In the rows, zero is written as 100.
Each row of numbers belongs to one of the nodes below and depends on some of the facts about them. Some rows are named. Which node is each other row?

Some rows with their names:
[92 84 91 79 103 78 91 88 102 108 79 110 89 112 119 116 77 94 95 144 76 84 116 66 126 116 107 131]: mibu
[95 92 94 56 78 95 104 91 99 116 86 108 131 101 106 133 73 100 90 155 72 102 125 71 114 130 94 127]: skesken
[103 75 90 71 93 82 93 87 95 101 82 87 85 131 119 102 71 106 80 146 82 101 128 71 115 122 106 129]: vipum
[97 78 93 75 100 82 94 89 100 106 77 113 85 117 118 115 76 97 90 149 76 84 120 72 122 116 106 125]: zazopas
[92 70 87 76 108 82 102 112 75 112 109 105 105 116 133 125 88 98 79 111 87 101 119 86 122 117 108 135]: drubon
[109 75 77 68 86 93 102 89 104 100 68 117 97 124 119 107 69 101 85 148 75 84 131 74 122 126 104 122]: busul
[117 83 87 83 86 91 93 82 103 100 78 112 103 115 113 115 69 106 99 147 80 89 130 68 129 127 97 119]: pluplin
[91 84 97 65 84 107 97 92 101 111 82 117 110 117 105 131 76 96 82 158 68 108 134 72 97 122 104 123]: vuta
[108 78 88 71 96 90 100 86 104 104 72 104 93 121 113 109 69 105 86 145 76 90 129 67 120 119 101 123]: skabren
[116 77 83 81 99 92 103 106 79 107 104 109 123 106 124 130 80 105 87 111 91 102 125 83 130 128 93 127]: flapo
[80 104 106 123 123 133 141 91 47 106 108 125 141 173 123 122 62 61 88 101 87 80 115 66 109 144 113 117]: dadrobes
[76 110 86 105 108 98 104 77 85 90 101 105 111 167 117 91 60 73 97 121 91 76 110 47 116 157 132 142]: zamas
[89 116 84 127 101 123 125 78 62 91 100 112 134 160 120 111 46 81 113 114 96 79 114 47 110 151 106 124]: gifo
[117 76 81 82 96 94 104 107 79 110 103 109 126 106 123 132 79 107 87 113 89 98 126 80 130 125 90 123]: temak
[108 73 93 62 95 109 93 93 109 84 66 151 79 110 117 109 71 113 100 135 86 93 135 71 120 137 120 136]: burum
[92 74 109 54 102 100 73 97 117 82 83 143 65 103 118 107 83 115 102 121 99 110 128 69 126 140 134 155]: grote
[115 76 81 84 97 93 100 107 78 107 104 107 124 108 123 130 79 106 86 111 89 105 128 82 128 125 93 124]: stostil
[94 79 94 63 90 107 125 103 78 114 90 113 126 111 113 144 76 103 82 123 76 102 125 81 115 111 91 124]: depla
[108 83 89 79 87 98 113 88 86 105 81 102 113 114 119 125 67 116 102 132 86 98 125 74 127 117 84 123]: trovom

Facts:
batur α [grigru]
bepitral α [bitran]
bevi α [rapur]
bilol α [stostil,sodru,guskal]
bitran α [trusodrar]
braris α [plazam,drastom,truskis]
bravik α [bruflo]
briper α [drastom]
bruflo α [liste,skiflis]
brusis α [stuklok,genum]
burum α [klifa,grote,fostakan]
busul α [flabevos,plinim,truskis]
dadrobes α [zamas]
daplo α [klabito]
depla α [genum,talol]
divom α [drastom,fomes]
drabos α [neduklu]
drefi α [megir,drastom,klostizu,drabos]
drelis α [gasek]
dribol α [vasisko]
dribron α [latrir,skigrim,drelis]
driskul α [briper,zamas]
drobre α [droskon,guskal]
droskon α [drastom]
duflel α [lasa,briper,zikubrus]
febru α [fostakan,rapur,klabito]
feklun α [rodar]
fifor α [feklun,drefi,klostizu]
figros α [stubom]
fiplam α [gabrum]
flabevos α [skigrim,grupuner]
flafli α [drastom,stonutrun,rukor,stutal,pibrifim]
flapagir α [stostil,rapur,gasek]
flapli α [feklun,trusodrar]
flapo α [pibrifim]
fledaflur α [stusti]
flezun α [drubon,grupuner]
flomokam α [groru,febru,klolu,drastom,katrusi]
floplide α [vezom,grogan]
fomes α [stonutrun]
fostakan α [rukor,sodru]
fuferul α [klolu,plelan]
futin α [tresko,toflim]
gabrum α [stostil]
gasek α [stostil,tila,stonutrun,trusodrar]
genum α [stutal]
gerak α [zesir,fledaflur,vadra]
gifo α [zamas]
gileplis α [vipum,flabevos,sosudrol,flapli]
grigru α [sotisar]
grobrak α [sodru,pibrifim]
grogan α [genum]
grokik α [mistul]
groru α [neduklu,stutal,drubon]
grupuner α [stostil]
guskal α [plazam,gasek]
katrusi α [plinim,flapo]
kepiplen α [trusodrar]
klidi α [troplum]
klimes α [pluratril]
klolu α [mistul,drastom]
kloroski α [drelis]
klostizu α [groru,megir]
kuran α [posirul]
lasa α [flafli,rapur,votrok]
lefesku α [pluratril,trusodrar]
liste α [mistul]
mamir α [plinim]
mibu α [lasa]
mifledis α [zostu,stubom,figros]
moken α [mibu,klolu]
motadu α [temak,bilol,pluratril,bruflo]
mudre α [saplo,flapagir,grigru]
neduklu α [stonutrun]
nerar α [droskon]
nikozun α [fiplam,skedrosa]
nulen α [skebaflu]
nupo α [ginun,zotrul]
pevin α [posirul,zazopas,temak,pluratril]
pibrifim α [silil]
pipel α [figros,kuran]
plelan α [mifledis,rufak,pibrifim]
plinim α [neduklu,drabos]
pluplin α [plelan,rukor,mudre,skiflis]
pluratril α [skiflis]
posirul α [stonutrun]
pudibe α [plazam]
rapur α [silil,drastom]
riflok α [liste,drastom,rodar]
rodar α [klolu,flabevos]
rufak α [ginun,truskis]
rukor α [stonutrun,figros]
rumotes α [vipum,vadra,mubrun]
saplo α [stuklok]
sebrenar α [gabrum,figros]
silil α [stostil,trusodrar]
skabren α [grobrak,fifor,mifledis,brusis,fledaflur]
skebaflu α [braris,rodar]
skedrosa α [skebaflu,drelis,steple]
skesken α [vezom,tila,tomun,gabrum,klidi]
skiflis α [braris,drelis]
sodru α [stubom]
sotisar α [vasisko,droskon,steple]
stoskur α [skigrim,stubom]
stostil α [stonutrun]
stubom α [stonutrun]
stuklok α [plazam,bepitral,drabos]
stuskegri α [stoskur]
stusti α [tila,rapur,stutal]
stutal α [pibrifim]
talol α [dribol,stubom,katrusi]
tazu α [trivusu,drabos]
temak α [dribol]
toflim α [posirul]
tomun α [klolu,flapagir,kitre]
tresko α [klolu,genum]
triklesun α [vezi,riflok]
trivusu α [flafli]
troplum α [bitran,mistul,tila]
trovom α [fifor]
truskis α [vasisko,stostil,ginun]
trusodrar α [grupuner]
vadra α [sebrenar,zostu,fomes]
vezi α [klifa,saplo,klabito]
vipum α [mifledis]
visan α [grigru]
votos α [vezi,kloroski]
votrok α [talol]
vuta α [drelis,mudre]
zazopas α [bruflo]
zostu α [drelis]
zotrul α [fostakan,bepitral,sodru]
{batur,bevi,briper,brusis,daplo,divom,dribol,driskul,febru,figros,fiplam,flapli,flapo,fomes,gabrum,gifo,gileplis,ginun,groru,grupuner,kepiplen,klimes,lasa,mistul,mudre,neduklu,nerar,plazam,pluplin,pluratril,pudibe,rodar,rumotes,saplo,silil,skesken,sodru,sotisar,steple,stostil,temak,toflim,tomun,trivusu,trovom,vadra,zostu} κ 700
{bepitral,drelis,duflel,floplide,gasek,klabito,klidi,mibu,posirul,stusti,truskis,vasisko,zesir,zotrul} κ 558
{bilol,braris,bruflo,drabos,flabevos,flafli,flapagir,fostakan,grobrak,grogan,grokik,grote,guskal,kloroski,megir,moken,pevin,pibrifim,rufak,skabren,skigrim,stubom,troplum,trusodrar,vipum,visan,vuta,zamas} κ 470
{bitran,bravik,dadrobes,drefi,dribron,drobre,gerak,grigru,katrusi,kitre,klifa,kuran,motadu,sebrenar,skiflis,stonutrun,stoskur,stutal,vezom,zikubrus} κ 682
{burum,busul,droskon,fledaflur,flomokam,latrir,liste,pipel,plinim,riflok,tila,votrok} κ 241
{depla,feklun,fifor,klolu,klostizu,lefesku,mubrun,nikozun,nupo,plelan,stuskegri,talol,tazu,tresko,triklesun} κ 553
{drastom,drubon,flezun,fuferul,futin,genum,mamir,mifledis,nulen,rapur,rukor,skebaflu,skedrosa,sosudrol,stuklok,vezi,votos,zazopas} κ 224
Ξ b <- batur,bevi,braris,bruflo,depla,drefi,drelis,dribol,driskul,figros,fiplam,flafli,flapagir,fledaflur,fostakan,gileplis,groru,katrusi,liste,mamir,neduklu,plazam,plinim,sotisar,stusti,trivusu,visan
Ξ c <- bepitral,bitran,drubon,flapo,guskal,pibrifim,pipel,pudibe,skedrosa,steple,stoskur,stostil,stuklok,temak,tomun,vasisko,vezi,votrok,zostu
Ξ d <- bilol,daplo,dribron,droskon,duflel,flapli,futin,kuran,motadu,mudre,nikozun,nupo,riflok,skesken,stuskegri,talol,tila,vezom,vuta
Ξ a <- bravik,burum,busul,divom,drabos,drastom,fifor,flezun,flomokam,floplide,gabrum,grobrak,grogan,grokik,grote,grupuner,kitre,klifa,klimes,kloroski,lasa,megir,mibu,mubrun,nerar,nulen,pevin,pluplin,posirul,rumotes,saplo,sebrenar,silil,skabren,skebaflu,skiflis,sodru,stonutrun,toflim,troplum,truskis,vadra,vipum,zamas,zazopas
Ξ g <- briper,gasek,gerak,lefesku,mifledis,moken,rukor,skigrim,tazu,trusodrar,zesir
Ξ f <- brusis,febru,feklun,flabevos,gifo,klabito,klostizu,latrir,plelan,rufak,tresko,trovom,votos
Ξ e <- dadrobes,drobre,fomes,fuferul,genum,ginun,grigru,kepiplen,klidi,klolu,mistul,pluratril,rapur,rodar,sosudrol,stubom,stutal,triklesun,zikubrus,zotrul

Name these rows:
No name comes twice in this set of rows, the named rows included.
[97 104 69 70 82 83 82 95 102 96 90 100 113 108 109 111 59 95 105 151 77 87 115 49 97 143 115 139] => briper
[76 95 106 73 96 96 105 95 92 118 87 116 118 112 110 131 76 84 92 156 66 92 115 67 103 125 107 129] => duflel
[124 80 90 75 85 85 94 77 85 100 82 84 94 125 123 99 65 111 92 157 86 102 133 71 119 128 94 118] => rumotes
[104 77 72 93 88 87 83 106 86 109 123 108 123 116 124 130 87 96 82 108 97 109 132 86 131 124 101 127] => steple
[125 82 91 79 91 91 98 82 101 103 71 110 106 109 112 114 66 110 101 150 77 88 128 67 127 125 90 115] => klimes
[94 84 88 78 105 75 104 88 109 116 70 111 104 106 112 122 75 98 94 145 69 72 111 66 137 110 100 124] => floplide
[89 75 105 62 101 91 77 97 111 89 85 139 64 111 121 108 83 106 101 128 91 101 125 71 124 128 129 147] => klifa
[98 87 72 57 86 80 80 101 109 102 78 95 93 106 110 108 67 104 88 156 65 89 123 54 92 126 112 139] => trusodrar
[85 74 91 108 93 105 94 101 89 121 117 138 113 141 116 149 97 79 71 114 84 105 139 95 126 107 98 109] => grigru
[99 72 84 91 104 94 96 110 76 113 105 114 101 121 128 132 85 93 83 117 81 97 126 85 116 110 100 121] => skedrosa
[97 78 88 73 96 84 91 89 104 103 77 111 82 123 116 109 75 97 87 144 79 87 124 69 119 116 109 127] => skiflis
[73 81 84 39 77 86 103 100 102 109 91 110 119 115 116 125 78 97 75 145 77 105 123 78 114 134 118 148] => tila

The same nodes again, as new rows of numbers:
Named rows:
[84 127 91 115 104 105 94 91 82 78 77 90 135 98 93 76 92 77 110 99 94 130 76 110 81 130 67 102 103 128]: rapur
[97 127 91 100 100 105 68 91 80 105 109 85 94 102 85 80 114 83 98 118 101 112 107 99 102 104 89 77 88 68]: vuta
[87 112 95 105 81 111 89 67 97 96 103 95 110 92 81 83 98 96 103 108 84 133 107 101 74 112 88 72 106 88]: riflok
[109 107 105 100 94 103 99 89 106 106 101 105 106 97 101 108 102 113 88 103 104 97 99 101 109 87 101 93 101 84]: dribol
[102 95 106 93 112 82 103 96 97 115 108 114 94 111 93 108 103 110 100 86 98 96 106 109 97 101 105 106 118 104]: trovom
[96 117 91 101 90 97 62 85 92 94 115 99 108 95 108 97 102 94 109 106 91 109 105 91 91 107 80 77 81 85]: nikozun
[107 66 118 107 106 120 116 113 97 106 86 111 105 112 105 112 104 120 104 98 109 83 118 101 107 80 100 117 87 113]: grupuner
[99 96 108 113 86 103 110 86 122 100 101 105 102 96 94 111 101 110 92 93 95 108 110 105 101 91 100 85 117 86]: plinim
[83 111 102 103 79 113 96 62 95 100 102 97 119 91 78 83 97 99 104 112 86 140 102 98 67 118 89 69 106 93]: droskon
[108 107 108 101 94 109 104 86 103 108 104 109 106 93 97 109 103 114 89 105 103 101 99 102 107 88 102 90 101 89]: driskul
[102 105 91 106 94 118 61 79 94 103 93 98 114 109 98 83 106 104 96 112 100 107 106 100 96 95 83 83 88 79]: flapli
[103 91 106 93 102 95 119 121 97 105 102 107 82 99 97 113 103 108 101 97 102 90 104 102 102 89 105 111 106 103]: pluplin
[101 78 107 99 95 81 110 102 123 108 120 114 76 103 97 121 101 118 103 84 94 95 123 100 98 90 120 89 116 92]: stoskur
[104 91 110 92 100 98 125 114 97 106 98 110 86 96 95 112 101 110 103 99 103 95 102 100 99 91 105 110 104 109]: nerar
[94 135 81 107 110 104 83 104 78 91 87 84 125 109 97 76 93 70 101 109 83 105 80 111 87 120 70 98 112 111]: rodar
[95 76 108 100 91 88 111 91 122 106 111 115 76 98 90 117 104 120 105 79 96 105 120 104 97 88 109 95 121 90]: votrok
[105 86 111 89 99 89 109 94 103 116 111 117 84 100 92 115 106 124 100 95 107 99 112 101 100 89 114 100 105 93]: pudibe
[103 97 100 91 111 79 98 96 104 112 104 115 89 108 96 108 105 109 100 81 100 95 102 110 97 101 103 107 123 104]: brusis
[110 65 121 107 105 120 113 109 98 108 78 114 110 109 106 113 104 121 104 97 114 85 115 103 104 80 98 120 90 115]: silil

Rows to name:
No name comes twice in this set of rows, the named rows included.
[100 119 87 102 93 102 63 83 91 104 107 94 101 104 92 84 106 97 95 113 94 108 102 99 95 100 87 76 95 75] => mudre
[101 131 99 119 121 95 77 136 86 91 89 61 110 131 102 71 108 48 74 109 107 101 89 100 95 132 112 81 102 115] => stubom
[100 94 116 90 99 99 134 111 92 108 99 111 95 93 90 113 101 113 101 104 104 104 99 98 88 97 108 108 104 119] => divom
[95 81 105 104 98 93 116 106 108 90 97 110 86 93 98 113 103 113 116 83 107 104 107 102 109 90 95 117 93 113] => flezun
[115 113 107 100 102 102 97 94 106 107 95 102 96 97 95 107 116 101 86 101 123 101 90 101 113 92 109 93 102 84] => fostakan
[103 87 116 90 107 98 108 96 94 118 108 111 85 102 87 110 116 116 103 99 116 99 114 100 108 90 115 106 95 89] => guskal
[113 92 102 89 109 93 111 117 111 106 88 107 78 99 99 110 114 100 102 88 123 95 88 102 109 92 111 114 108 103] => grobrak
[94 105 85 109 87 107 69 80 106 97 109 95 105 104 96 88 98 95 101 107 82 108 113 99 89 101 87 71 104 79] => motadu
[107 106 107 101 90 94 95 93 109 98 111 113 108 86 111 122 101 113 106 93 98 95 99 96 108 89 91 95 93 95] => depla
[98 82 102 100 96 97 127 116 110 101 102 111 88 97 101 117 94 111 114 92 89 90 116 102 98 90 104 105 112 105] => bravik

Now the same nodes, written a new way:
Some nodes and their rows:
[94 122 104 74 88 82 87 125 102 84 120 102 102 112 88 101 95 81 89 97 85 96 77 112 88 97 114 126]: sodru
[81 135 100 86 86 72 98 90 128 98 100 99 80 141 103 103 95 92 61 94 85 107 79 130 115 98 88 86]: kloroski
[97 119 101 75 91 89 97 111 111 82 106 107 97 119 90 104 102 81 90 100 88 106 70 103 96 97 103 111]: rumotes
[115 121 103 96 79 80 108 108 101 88 84 101 104 130 97 97 105 88 111 104 86 108 87 127 92 105 74 108]: fifor
[107 86 85 91 88 111 99 104 97 96 88 101 101 105 108 89 102 98 104 89 96 111 114 103 101 90 91 98]: liste
[115 98 83 86 91 111 93 118 76 86 91 102 114 101 111 101 93 101 108 89 87 98 116 105 83 90 83 98]: katrusi
[110 93 81 66 94 112 92 116 106 93 97 101 97 90 106 95 97 94 88 96 102 110 114 84 98 80 109 101]: tomun
[92 74 84 104 84 119 113 95 113 87 87 84 110 116 132 94 106 110 107 94 95 93 114 106 86 97 88 113]: drubon
[111 97 89 83 90 113 85 129 94 87 99 95 102 84 106 93 94 87 100 89 105 112 118 81 89 83 112 114]: flapo
[103 93 139 137 124 86 106 92 66 112 99 118 108 102 86 106 108 119 121 117 95 103 108 109 99 104 95 85]: nupo
[87 93 134 112 140 99 96 97 76 107 121 126 99 86 78 112 105 109 100 112 100 105 87 82 109 97 126 87]: skesken
[95 98 123 102 131 102 101 88 68 106 106 125 108 100 86 118 100 121 101 108 81 88 95 107 100 100 90 72]: dribron
[76 75 135 140 130 107 117 78 82 104 106 114 112 111 98 111 118 120 122 113 96 91 91 102 99 113 101 90]: tila
[84 81 116 102 127 114 111 94 107 104 103 100 109 91 113 111 114 109 103 117 109 85 100 83 99 94 113 95]: ginun
[104 92 103 82 121 111 92 102 98 114 99 110 94 70 94 101 101 94 95 101 114 107 103 78 111 84 111 88]: rodar
[95 98 117 88 128 114 97 91 114 130 100 87 91 51 80 112 105 101 97 109 127 74 93 71 107 103 117 96]: trovom
[114 98 122 112 113 104 105 91 101 139 75 81 96 60 83 105 106 104 123 108 128 82 112 96 99 107 85 95]: tresko
[111 96 120 113 115 103 108 86 104 137 77 81 99 64 85 106 108 109 120 109 123 77 111 98 99 110 89 96]: klostizu
[115 89 76 115 98 99 107 78 104 113 113 86 97 67 89 99 87 138 92 123 109 91 112 70 111 112 134 98]: gasek

Name these rows:
No name comes twice in this set of rows, the named rows included.
[100 94 96 71 98 94 81 125 88 97 119 98 105 94 100 95 87 99 83 91 91 95 115 105 89 78 122 115] => figros
[85 87 123 132 122 104 98 86 73 111 111 114 99 88 86 99 104 111 108 99 96 106 95 100 108 106 101 94] => futin
[101 70 78 103 94 107 93 90 99 122 119 78 104 63 92 83 86 121 100 90 112 73 122 103 100 107 125 121] => rukor
[101 93 120 114 127 101 97 95 61 106 116 124 114 90 82 111 96 112 113 105 88 88 96 103 95 109 97 85] => kuran
[103 81 121 116 128 108 103 83 80 118 102 133 99 93 81 95 109 96 120 97 112 117 98 101 120 101 101 78] => riflok
[73 106 138 132 132 84 95 77 88 120 115 117 85 106 89 108 99 113 82 102 101 106 101 107 121 101 110 66] => vuta
[115 111 84 96 77 63 108 95 116 92 133 107 108 130 91 88 82 100 93 110 90 91 82 135 103 118 122 127] => posirul
[128 89 77 81 92 118 100 109 89 94 89 115 111 104 107 94 95 90 114 86 98 102 116 103 97 93 79 89] => drefi
[89 98 126 123 135 104 96 93 72 99 121 123 96 80 73 113 107 115 103 120 96 113 81 65 109 104 126 86] => flapli
[116 83 46 79 80 96 95 102 105 88 139 97 112 91 89 86 84 122 88 115 96 93 103 78 104 106 151 120] => stostil
[94 114 86 85 76 96 100 95 114 88 94 102 93 123 97 92 101 86 92 89 83 108 76 123 104 102 81 110] => skebaflu
[107 103 93 70 94 87 103 91 111 102 93 106 87 113 105 100 88 123 62 104 83 107 111 112 110 74 98 80] => drelis
[81 80 118 119 121 119 119 74 122 127 85 74 103 75 100 113 116 115 117 112 120 58 96 94 94 114 91 101] => latrir
[107 96 115 113 111 97 102 95 94 113 94 100 96 81 108 100 94 110 97 108 112 105 113 97 105 94 101 93] => klidi

